q788q353: -334 -46 -293 219 -83 -377 53 -49 -141 218 148 -38 -49 -328 45 -298 -244
 69 -77 -375 -40 227 -393 -188 -7
q976q212: -128 285 97 -5 -240 -451 60 165 -240 86 141 -163 31 -72 -6 -12 -31 -174
 -187 -166 -24 88 -55 -466 -237
q278q168: -146 205 150 -65 -201 -137 30 130 -101 -84 70 -69 84 -53 -95 23 23 -135
 -23 -104 9 114 29 -244 -68
q503q981: 16 -392 41 -24 212 2 -36 -173 -126 -31 18 -52 -47 -34 188 177 559 254
 418 -125 182 -235 80 377 -245
q976q212: 2 -77 163 -84 -100 -96 -24 102 169 -218 73 -101 167 46 -9 -68 138 -16
 251 -12 -146 26 163 -33 -154
q788q353: 151 -202 477 -323 219 383 157 -184 287 -114 -135 142 127 -56 214 218 618
 397 662 22 -43 -569 330 157 19
q788q353: -61 -331 -9 77 161 250 23 -262 96 -8 -157 57 -62 1 158 -48 194 209 377
 -116 -19 -126 29 339 137
q976q212: 234 91 213 -86 -8 394 71 -18 127 -45 -51 66 13 101 124 59 -52 -21 175
 197 -99 -159 45 270 222
q976q212: -2 176 22 -3 49 395 44 -43 29 162 50 182 7 73 -49 11 -326 -60 -137 329
 -113 22 -55 -182 261
q235q414: -283 -249 -329 233 47 -332 -141 -126 -272 173 94 -60 -140 -79 -13 -111
 18 106 -80 -226 155 171 -292 68 -133
q235q414: -130 -27 -245 142 -9 -230 -93 121 -2 -26 90 -60 -39 -88 -117 -182 -238
 -33 -349 -50 -3 294 -202 -87 -77
q235q414: -21 -57 -124 -1 74 -251 59 -40 -146 -29 163 -124 134 60 -18 87 173 -7
 163 -74 -42 50 95 -248 -223
q503q981: 57 246 -253 41 13 191 31 -148 -342 475 -144 237 -204 13 -6 120 -247 -126
 -358 167 234 -84 -26 -281 70
q788q353: 200 -37 210 11 -56 27 -106 42 -1 -144 -77 -83 13 214 129 77 368 -98 193
 -79 58 -155 267 324 -41
q788q353: -134 -145 -131 53 71 -50 -109 188 129 -200 128 -41 -59 -60 -88 -110 -162
 157 -288 7 -23 395 -247 -101 76
q788q353: -66 -148 -64 2 106 -263 40 5 47 -115 125 -107 201 -3 -41 41 269 -19 217
 -159 -80 25 281 -270 -215
q976q212: 153 72 176 -185 13 210 36 237 546 -246 57 29 163 -2 -148 -141 -414 0
 -169 463 -355 62 20 -95 46
q278q168: 32 -148 -82 66 120 183 -118 3 8 -212 38 -22 -5 195 -8 -28 93 117 -1 72
 -3 204 -57 156 58
q503q981: 62 -54 -29 11 164 152 200 -99 92 -32 176 -10 128 -53 161 -45 -40 161 301
 -20 -246 1 -118 -17 160
q976q212: -78 -587 35 -92 242 -162 -128 -18 361 -293 93 -67 93 -118 12 -89 391 472
 363 -59 -57 -71 -26 296 -247
q278q168: 145 225 156 4 -151 192 61 -121 -238 196 -138 54 -104 126 202 65 63 -91
 120 -29 68 -213 8 123 123
q788q353: 187 248 247 -131 -87 34 65 6 -162 -32 -32 -80 36 228 39 195 148 -105 56
 135 -11 -177 119 -43 -90
q235q414: 160 78 -136 -2 21 101 93 -57 -13 16 51 -13 133 139 -27 22 -153 -177 115
 185 -139 15 145 -79 -40
q278q168: -200 -342 -238 143 237 -213 -27 -116 -5 33 38 -29 -135 -238 65 -117 91
 363 -52 -262 81 63 -342 172 -32
q278q168: 315 74 204 -113 -157 17 -22 28 64 -244 -139 -111 181 278 -4 131 322 -276
 380 -3 -3 -215 484 316 -115
q788q353: -120 -5 -89 22 166 241 96 -224 -296 278 -113 162 -207 -96 47 299 85 63
 -23 -79 287 -105 -37 -37 243
q235q414: -196 -149 240 -79 12 114 -49 -13 129 -147 -92 34 -36 -31 -26 47 211 184
 132 -80 41 -15 24 42 120
q503q981: 13 253 -112 5 44 79 68 8 -242 140 55 78 -51 2 -45 136 -111 -49 -271 39
 111 85 -99 -275 121
q278q168: -92 342 59 2 -229 -223 -44 321 -140 -228 200 -161 107 130 -158 -47 -122
 -199 -346 -31 -78 436 -63 -497 -55
q235q414: -208 -305 -224 68 18 -140 -81 -41 92 -67 67 -3 30 -166 -71 -171 -16 143
 162 -162 17 181 -128 113 -54
q235q414: -151 -331 -169 126 213 25 -71 -47 67 -68 67 -15 -35 -52 25 -99 64 180 -4
 -26 -22 163 -67 34 -78
q976q212: -190 53 28 -122 85 -29 161 -171 -239 319 84 118 -56 -163 60 172 63 244
 75 -18 70 -147 -163 -476 -6
q235q414: 85 163 234 -140 -94 15 6 130 156 -153 -145 -26 -2 54 -99 72 -27 -70 -150
 88 -11 -71 98 9 50
q278q168: 120 -173 -78 28 270 258 103 -359 -88 198 -32 91 -13 97 151 140 150 159
 368 101 -12 -322 10 284 92
q976q212: -148 -132 -397 61 143 -262 -87 -6 -246 222 51 79 -143 -148 -91 115 46 90
 -310 -126 309 157 -51 -367 -139
q235q414: -132 -227 50 -84 210 284 55 -128 157 -7 47 120 -4 -82 53 -33 6 375 163
 158 -117 -15 -160 -92 73
q278q168: -161 61 9 67 -90 127 -13 -98 -174 147 -161 94 -160 -66 38 -29 -12 2 -75
 -129 155 5 -94 27 112
q278q168: 12 -55 44 -68 -155 -56 -68 102 185 -128 11 38 78 -96 -7 -129 49 66 192
 -161 3 47 2 109 85
q976q212: -122 -226 -21 190 -107 -326 -108 -8 43 -16 -133 -138 -112 -94 163 -314
 133 58 15 -339 -13 6 -61 223 -227
q235q414: -10 -364 -162 130 67 -237 -204 127 461 -242 -18 -80 26 -23 -36 -424 -108
 189 -132 -36 -203 181 -95 202 -127
q788q353: -104 -141 -85 65 4 -79 -195 212 95 -163 92 -41 -31 -14 -149 -29 -66 -72
 -256 43 79 288 8 24 -38
q976q212: -89 -31 -21 41 -164 -436 -92 148 101 -220 -19 -195 90 3 -155 -137 27
 -143 -61 -193 -41 142 83 15 -205
q503q981: 213 201 -81 -129 218 417 166 -159 -76 232 133 269 162 92 -9 272 -11 1
 175 260 -14 -192 184 -313 272
q235q414: 7 -166 -161 251 36 39 1 -242 -90 187 -76 -15 -73 -3 202 -197 -8 -41 207
 -140 -42 -127 -63 427 -18
q503q981: 201 40 -61 -73 -40 36 8 -15 151 123 -185 128 -23 -115 -8 -35 -93 -60 -31
 47 81 -238 125 185 -17
q788q353: 93 377 111 -48 -118 148 50 215 -3 4 59 26 -39 60 -43 19 -369 -152 -410
 221 -88 170 -127 -282 200
q976q212: -119 -98 -184 18 -4 -394 -109 88 -61 5 47 -12 39 -160 -153 70 215 -58
 -67 -283 242 55 159 -121 -156
q278q168: 186 216 -38 100 -166 15 -1 84 120 -29 -174 -43 -48 66 -5 -217 -355 -235
 -269 50 -112 33 -50 235 85
q278q168: 220 -291 -36 -65 257 171 13 -13 312 -130 -2 77 79 -13 119 57 237 192 267
 -2 -43 -121 241 130 88
q976q212: 104 70 -33 8 -103 66 19 29 168 12 3 38 95 0 -16 -149 -237 -136 68 87
 -148 -5 46 73 70
q503q981: -259 -174 -151 119 91 4 -43 -107 -112 105 -17 68 -183 -153 32 -51 -7 236
 -87 -197 141 139 -301 28 163
q278q168: -6 99 -48 -16 93 3 149 -107 -149 171 5 30 5 -25 27 148 15 -36 5 -5 12
 -99 76 -270 0
q788q353: 158 -29 -234 99 127 388 1 -211 -122 247 -82 193 -126 36 92 33 -144 -5 25
 142 123 -105 -80 334 210
q976q212: -68 224 247 -197 -91 -91 59 153 59 -100 36 -54 45 35 -170 133 -118 -18
 -196 175 -83 37 -28 -372 2
q503q981: 179 -33 -61 112 94 159 74 -124 -109 120 -3 -5 -56 53 228 31 46 -43 147
 -23 -12 -122 18 246 65
q788q353: 36 -7 311 -88 -90 -159 -62 168 120 -279 6 -174 80 149 9 26 259 -17 63
 -23 -92 -11 175 -33 -160
q503q981: 52 256 221 37 -51 -124 129 -5 -285 65 -21 -153 -92 14 187 86 153 -52
 -113 -141 19 -158 -105 20 -102
q788q353: -84 -52 225 -39 -105 61 -22 125 167 -167 -3 -72 -15 -82 53 -172 -63 64
 -15 72 -132 71 -102 92 -126
q235q414: 143 -149 47 -90 4 -9 -161 101 116 -72 -100 48 -87 12 -6 110 190 55 -22 8
 204 -94 135 234 -10
q235q414: 151 234 -25 -35 -94 -25 153 -159 -124 137 -74 -43 77 137 -33 56 -176
 -212 124 130 -106 -194 50 35 -36
q235q414: -65 161 273 -28 67 149 56 -22 -118 102 63 13 -74 131 93 113 21 108 -141
 159 -92 -70 -124 -284 112
q788q353: -15 -188 -2 -46 69 -111 -107 105 152 -310 55 -137 42 142 -103 -44 53 155
 -52 112 -96 199 -60 -2 -146
q503q981: -40 240 19 -121 -113 -10 109 26 -90 189 13 91 -15 -146 -70 76 -221 -64
 -128 79 44 -40 -78 -290 30
q278q168: 57 -70 -96 127 23 -11 21 -213 -26 118 -217 17 -86 -32 86 -70 55 -16 125
 -195 74 -224 -10 449 78
q503q981: 112 514 -99 -46 -269 47 77 175 -99 226 -31 101 -32 -24 -163 20 -599 -422
 -471 231 15 126 -5 -367 131
q788q353: -79 360 188 -148 -149 -78 121 106 10 183 68 111 48 -183 -90 74 -194 -64
 -161 -1 -17 -96 -61 -414 180
q503q981: -215 -27 -217 101 -131 -172 -97 12 -70 65 -41 26 -120 -106 -95 -188 -221
 54 -207 -159 90 251 -282 -59 66
q278q168: -297 -127 216 -22 63 -199 30 -20 -12 40 93 -69 -18 -157 45 11 189 197 42
 -103 -48 -79 -90 -217 -163
q235q414: 125 37 126 -79 -162 -49 -43 116 232 -207 -171 -29 75 18 -65 -47 71 -132
 85 -98 3 -62 236 200 22
q278q168: 9 -298 -130 -62 -19 52 -316 245 274 -203 44 91 -37 -14 -171 -72 -63 77
 -155 180 143 271 34 131 -41
q976q212: 126 -194 66 -44 86 218 -47 -5 204 -170 -135 48 -4 -15 89 -48 209 133 154
 -2 29 -94 141 306 -34
q788q353: -84 -240 -137 -24 48 -241 -179 153 215 -220 30 -30 45 -80 -203 -55 75 88
 -111 -66 88 172 47 37 -120
q235q414: -125 -199 -55 53 65 57 -63 -171 28 78 -96 76 -62 -35 -21 -31 55 110 133
 -48 71 -93 -44 233 71
q976q212: 31 -40 -104 -16 68 114 61 -129 -42 184 36 137 25 -98 61 44 22 57 196 -23
 52 -126 20 3 83
q503q981: -43 -203 31 29 130 -16 -69 15 206 -227 -51 -72 -11 37 -16 -130 77 211
 -56 7 -97 62 -87 154 -53
q503q981: 180 230 145 -99 -77 157 30 4 14 152 -60 114 -12 49 -4 116 -112 -125 -41
 175 28 -230 68 62 157
q503q981: -44 -7 131 78 -38 66 38 -18 -11 -117 52 -154 99 203 51 -55 2 -174 152
 106 -237 78 150 -61 -126
q503q981: 58 326 -101 113 -202 23 183 -151 -294 377 -74 50 -57 -63 161 -78 -256
 -257 27 -118 -13 -117 -64 -71 79
q278q168: 48 -192 -61 81 107 176 48 -245 150 55 -270 115 -34 -112 101 -57 162 59
 306 -237 72 -276 145 486 189
q976q212: -199 322 -167 97 -35 36 -35 -79 -532 418 -56 150 -285 52 -77 151 -206
 -56 -578 51 293 129 -264 -465 131
-133 -16 -314 117 76 -145 -3 20 -2 131 -36 54 -98 -224 -139 -65 -272 -56
 -374 -79 110 147 -116 -93 26 => q278q168
176 64 80 -91 115 252 206 -186 103 129 52 115 79 -51 166 -1 -72 206 316
 92 -184 -282 -157 134 236 => q503q981
-2 -79 -202 -45 107 149 53 -194 91 169 -3 182 10 -122 -50 -95 -230 223
 102 134 -37 -96 -241 101 122 => q788q353
-103 439 38 44 -214 -178 96 -21 -419 184 61 -42 -72 4 18 -2 -125 -40
 -206 -181 56 63 -373 -224 119 => q503q981
-33 -170 -77 128 -7 -159 -114 55 66 -69 0 -60 -42 -25 94 -210 91 91 -39
 -182 -16 105 -56 90 -93 => q235q414
-9 -91 -236 126 133 53 105 -227 -2 99 -32 62 -24 -133 87 -136 -81 184
 154 -199 -29 -48 -262 283 216 => q278q168
293 304 -51 27 -104 223 9 82 17 3 -122 23 -29 224 -29 -45 -357 -278 -298
 275 -82 57 49 47 116 => q788q353
12 -83 -217 -26 25 -145 -4 67 106 -11 89 20 31 -184 -88 -59 -165 57 -53
 -24 26 101 -123 25 -19 => q278q168
157 212 80 -117 -44 -19 128 28 2 124 18 78 117 -93 23 138 69 -142 106
 -47 29 -229 239 -160 30 => q503q981
186 118 162 -50 -78 414 -38 43 174 -143 -165 54 -9 227 -49 12 -187 -168
 -38 302 -81 -6 124 260 209 => q788q353
-210 -119 -219 186 64 -474 14 24 -227 32 261 -227 -24 -125 62 -137 -13
 93 -135 -211 -61 236 -323 -169 -299 => q235q414
-439 -34 -197 174 -49 -128 -103 -136 -373 389 -5 137 -293 -255 -20 -67
 -115 156 -285 -238 305 122 -454 -95 101 => q278q168
-110 93 3 56 40 112 49 -67 -187 48 -59 -3 -88 83 19 38 -14 4 -160 21 11
 92 -52 -225 17 => q278q168
-56 58 103 10 -115 -38 -47 120 119 24 5 6 -63 -48 26 -175 -207 34 -200
 57 -103 71 -159 -98 27 => q278q168
59 -193 78 184 33 -13 -58 -2 145 -143 -66 -156 -80 51 181 -189 40 13 48
 -101 -127 -19 -79 515 4 => q976q212
205 39 54 63 -65 237 -77 -59 25 -18 -218 17 -14 176 1 9 26 -292 56 129
 58 -185 283 485 -23 => q503q981
-107 51 142 -72 -85 -345 -114 252 -7 -190 -20 -154 -31 2 -152 56 138 -51
 -359 -34 96 120 84 -252 -301 => q503q981
95 127 242 -96 -88 447 123 -203 -56 158 -43 182 54 39 187 72 100 30 495
 28 -31 -291 55 176 289 => q278q168
22 117 -83 20 30 314 87 -145 -91 329 -6 228 -85 -88 85 25 -234 16 1 99
 39 -101 -130 -36 288 => q278q168
-108 -21 383 -197 58 -360 161 -44 -174 -82 298 -199 237 70 114 322 636
 182 554 -216 -104 -221 173 -442 -198 => q235q414

q386_q926: 141 10 10 119 75 52 23 -125 -5 14 223 89 61 -79 70 17 63 -96 14 128 -92
 -13 -71 145 12
q386_q926: -59 -63 -5 -143 -29 -138 -23 31 -51 -3 -72 -120 66 -148 74 -102 -47 235
 -39 -30 88 -76 192 -78 55
q386_q926: 548 122 162 -243 253 -587 100 44 -5 -359 -202 -146 113 -709 160 393 -314
 -110 118 284 390 -65 90 -39 92
q772_q416: -200 84 3 107 4 142 -17 43 116 -100 91 215 -284 408 -44 -23 66 -80 104
 -55 -163 -43 -240 -68 -8
q386_q926: 125 29 53 -111 -100 -203 -163 -72 -126 19 86 -124 201 -602 -35 -17 133
 63 -163 57 -67 64 186 238 -135
q772_q416: -103 -115 -111 54 -101 60 36 -63 62 -32 52 -30 296 -348 26 -350 45 184
 -189 5 -54 -141 -99 -282 374
q998_q256: -37 61 94 268 199 113 215 99 89 -7 -340 166 -295 786 -125 175 -207 -444
 171 -97 188 89 -89 -57 107
q386_q926: -26 -1 168 -55 -12 -52 -175 59 116 -22 356 83 -244 112 -44 217 79 -124
 298 -191 -15 85 -70 30 -205
q998_q256: 337 40 43 -305 -94 -437 -71 -12 -77 -186 -10 -182 288 -921 20 138 -71
 102 -180 208 78 28 108 57 45
q772_q416: 42 -38 133 -7 -69 -237 -42 225 -118 -44 -386 -197 88 -180 98 -59 -261 31
 -77 -43 240 47 72 -179 322
q856_q133: -37 -15 46 -83 -17 -54 -119 51 -81 49 96 -63 -74 30 103 32 22 213 3 -56
 -58 19 117 69 -166
q998_q256: -61 78 -22 58 18 198 -35 -67 28 83 61 70 -118 194 -74 53 131 -134 137
 -42 -73 37 -68 122 -246
q386_q926: -171 23 -50 -26 -240 135 -225 -122 51 6 208 76 148 -391 -169 -179 199 11
 -105 -93 -322 73 -212 -88 133
q386_q926: 182 109 -45 63 375 93 245 -116 100 -101 -150 161 -139 290 12 260 -28
 -129 94 118 -32 -35 15 15 -105
q772_q416: 15 -38 161 -101 -55 -311 -114 280 -99 -102 -93 -149 -120 -25 214 23 -211
 154 72 -23 209 -34 60 -87 104
q856_q133: -44 -201 82 138 -79 -21 36 187 -123 235 -205 -217 118 215 32 -111 -141
 58 -146 -190 239 110 229 -44 113
q998_q256: 53 76 27 -61 126 68 11 -5 26 -72 95 161 -275 208 174 126 101 82 164 112
 -216 -39 4 106 -114
q856_q133: -110 99 -61 7 7 158 112 -131 140 -12 -8 174 -135 281 -221 70 48 -216 105
 -31 -33 16 -94 5 -99
q998_q256: 159 66 105 89 204 -79 24 -4 -49 -56 -73 57 -102 145 118 166 -166 -184
 161 90 88 12 -23 72 80
q772_q416: 229 136 26 -72 249 -16 161 -160 59 -79 70 147 -184 161 75 312 -51 -157
 267 192 47 -38 31 171 -196
q856_q133: 6 47 -1 -59 166 75 19 -118 86 -68 178 122 -120 5 143 35 133 184 137 31
 -180 -108 34 -34 -94
q772_q416: -287 31 21 172 -2 77 110 71 137 -12 -173 147 -248 644 -303 -25 -49 -327
 70 -215 141 22 -65 -73 3
q772_q416: 298 -63 54 -80 229 -155 194 87 -2 -37 -40 -15 -142 189 174 266 -77 -50
 159 158 191 -37 226 164 -115
q772_q416: -150 34 42 128 -80 148 -177 -97 -17 51 130 56 82 -154 22 -187 81 71 -43
 -105 -230 35 -148 -100 157
q386_q926: -206 -118 13 182 -153 57 -13 191 -62 173 -139 -152 39 270 -96 -200 1 14
 -174 -214 156 51 70 -24 -49
q772_q416: 190 -37 137 -180 22 -250 8 69 -28 -54 18 -64 -50 -103 150 197 -198 26
 161 55 183 29 122 -9 89
q772_q416: 186 11 47 -6 -8 -128 153 108 -21 -71 -319 -87 86 -95 48 89 -250 -79 -71
 102 210 50 -28 -134 239
q998_q256: -75 23 -51 -74 -151 125 -127 -150 80 103 317 22 68 -145 -255 83 186 -59
 -4 -142 -130 123 -81 80 -311
q998_q256: 46 -4 76 41 -3 -79 -140 121 -27 -23 -52 -81 39 -77 -57 132 -119 -93 -25
 -124 50 132 -124 -101 37
q998_q256: -18 107 82 -72 136 297 -33 -239 199 -24 399 352 -330 120 161 105 312 44
 423 11 -435 -31 -59 28 -81
q998_q256: -71 -48 -238 7 -101 -23 27 51 -191 61 -416 -235 325 -136 -108 -229 -154
 47 -340 94 167 -48 13 -27 124
q772_q416: -279 72 9 69 -405 41 -102 23 114 -9 -81 38 84 -147 -481 -164 57 -347
 -152 -212 14 158 -266 -115 116
q856_q133: 53 49 1 -61 48 3 -100 10 -13 -56 -43 -27 21 -110 47 128 -123 33 59 -15
 -38 51 -154 -153 64
q998_q256: 70 -81 -93 -252 -94 -85 10 24 -98 71 -56 -135 68 -114 46 29 -33 139 -12
 106 81 -7 194 112 -69
q386_q926: -197 -38 6 72 -192 161 -249 -55 94 109 364 46 47 -114 -271 -66 266 -140
 9 -265 -184 126 -165 25 -166
q998_q256: 297 95 -21 -410 168 -261 70 -163 39 -231 131 29 -18 -442 208 269 -75 227
 179 288 -7 -139 121 11 -61
q998_q256: 159 -51 58 -225 -163 -463 -108 166 -129 -75 -221 -310 248 -556 -113 85
 -241 -78 -119 11 388 71 131 2 74
q856_q133: -256 31 -59 25 -205 191 -67 7 48 93 -42 33 -54 157 -234 -115 131 -87 -32
 -159 -83 75 -92 -15 -106
q772_q416: 10 -40 78 28 -33 -78 36 123 -94 85 -110 -111 -55 152 100 -27 -67 40 9 -8
 179 2 165 97 -68
q856_q133: 234 -80 -7 -167 37 -173 -22 -91 -53 -47 -7 -111 307 -638 121 -7 -44 154
 -91 124 -18 -12 135 -74 266
q856_q133: 35 18 -31 -16 -4 -92 25 -10 -7 -39 61 9 -6 -42 -80 17 81 -57 -73 71 14
 -31 60 176 -161
q998_q256: 332 -44 154 -45 47 -262 163 -38 -70 -26 -60 -39 115 -309 204 46 -135 -57
 25 231 182 -9 246 135 268
q856_q133: -90 39 12 47 -88 145 -85 -72 42 57 152 70 -19 -20 -68 -41 135 -30 23 -76
 -155 56 -99 19 -71
q386_q926: 106 -67 24 35 159 -114 88 113 46 -79 -79 -13 -48 119 10 108 -69 -106 48
 -3 153 -33 47 -36 38
q386_q926: -19 -103 52 50 143 9 153 189 37 22 -256 3 -197 493 61 66 -97 -25 91 -98
 143 5 159 -98 86
q856_q133: -80 158 1 -22 29 240 -116 -197 176 -36 359 240 -191 29 -120 147 265 -84
 211 -80 -331 47 -219 35 -288
q386_q926: -21 5 -269 48 -52 83 100 -203 -81 69 -106 -102 387 -276 -167 -227 25 -2
 -309 154 47 -96 -18 74 -13
q998_q256: -88 143 41 19 -228 59 -68 19 -61 49 -229 43 -89 95 -192 7 -60 -338 48 13
 23 158 -137 129 40
q772_q416: -103 -52 -75 -39 -131 -182 66 132 -87 67 -229 -190 46 124 -230 -80 -38
 -113 -152 -36 347 -27 220 190 -234
q772_q416: 90 -115 21 13 -147 -29 63 -12 -29 87 41 -71 206 -245 49 -131 -6 22 -108
 59 58 24 72 6 212
q856_q133: -110 46 -2 97 -6 240 -59 -116 56 77 235 125 -80 149 7 -31 146 32 74 -72
 -215 20 -126 10 -117
q856_q133: 95 25 -21 48 11 198 230 -187 159 3 83 132 69 -52 59 -24 8 -49 102 106
 -18 -48 -128 -151 184
q386_q926: -186 8 -165 47 29 334 47 -128 41 91 54 107 -42 287 19 -133 115 147 10
 -11 -211 -74 -87 -68 -49
q386_q926: 22 12 48 109 19 112 -40 45 8 53 97 55 -112 185 16 78 73 -96 64 -36 -82
 73 -83 88 -117
q386_q926: 39 95 60 56 338 181 105 -106 217 -57 197 276 -376 522 -35 345 125 -163
 329 -93 -140 19 -34 32 -307
q998_q256: 170 34 109 226 349 232 98 117 -31 -58 -218 173 -264 448 484 99 -124 101
 173 133 -242 -9 -138 -170 349
q856_q133: 120 21 125 -8 193 -53 -72 -5 55 -65 256 108 -205 54 120 198 114 -31 226
 -9 -99 -6 46 121 -170
q998_q256: 55 -31 -5 -141 103 212 3 -95 61 16 120 132 -111 28 282 52 62 243 233 59
 -283 -24 -5 -149 174
q856_q133: 199 108 150 60 13 -211 96 -74 27 -121 1 64 38 -235 -33 96 -101 -244 1
 130 125 29 -18 91 118
q386_q926: -109 25 80 172 -70 269 64 -155 103 72 350 216 -112 201 193 -180 100 72
 164 21 -183 -73 -167 -56 140
q856_q133: -81 70 -89 -68 -59 -104 -223 35 -170 -15 -175 -131 122 -209 -160 -2 -25
 63 -259 -39 -93 84 -3 79 -130
q856_q133: -28 -124 -237 -98 -85 38 18 1 -73 81 -95 -171 279 -160 -91 -115 -9 163
 -257 31 29 -27 40 -47 -4
q772_q416: -31 60 -175 -76 73 137 127 -123 246 -156 143 155 -32 5 -185 91 130 -50
 44 20 -99 -97 -219 -160 -133
q772_q416: 50 10 127 130 -7 -64 -124 95 -164 60 -238 -137 119 -172 100 -59 -121 14
 -114 -54 29 110 34 -32 179
264 45 48 -51 147 -313 39 134 -86 -169 -392 -119 76 -268 -14 175 -179
 -168 -89 132 197 34 94 36 109 => q856_q133
-77 115 -229 -420 -169 -380 -306 -61 -18 -307 132 -164 264 -894 -284 -20
 68 170 -219 76 -27 -140 -137 -33 -234 => q386_q926
-36 -105 69 -36 -246 -25 -176 -9 23 53 368 -64 178 -460 57 -175 142 172
 -49 -85 -101 15 -55 -72 96 => q772_q416
-11 76 -43 35 36 108 113 -79 -15 38 -78 100 -116 291 -17 29 -18 -128 73
 108 -1 -12 1 142 -60 => q998_q256
-258 106 139 164 -158 332 -114 -136 205 48 173 256 -131 167 -159 -45 44
 -225 223 -274 -227 161 -374 -288 241 => q998_q256
154 81 -15 56 -39 91 -121 -189 -111 73 38 -76 338 -545 40 -12 -8 79 -194
 71 -187 121 -130 -14 75 => q772_q416
39 -15 76 -64 -8 -166 -70 149 -195 16 -125 -116 -69 89 230 23 -184 219
 -53 62 48 14 133 64 36 => q386_q926
-29 136 -210 -15 195 375 98 -307 209 -117 255 322 -104 100 15 40 209 17
 178 156 -385 -148 -304 -94 -52 => q386_q926
199 215 75 -212 110 -356 -97 92 -69 -320 -144 41 -204 -248 74 260 -87
 -67 78 241 -23 -36 -27 159 -89 => q998_q256
-103 -22 -184 32 72 159 18 -79 -8 47 -70 21 76 135 -127 -57 60 24 -131
 -21 -117 -18 -16 -10 -51 => q386_q926
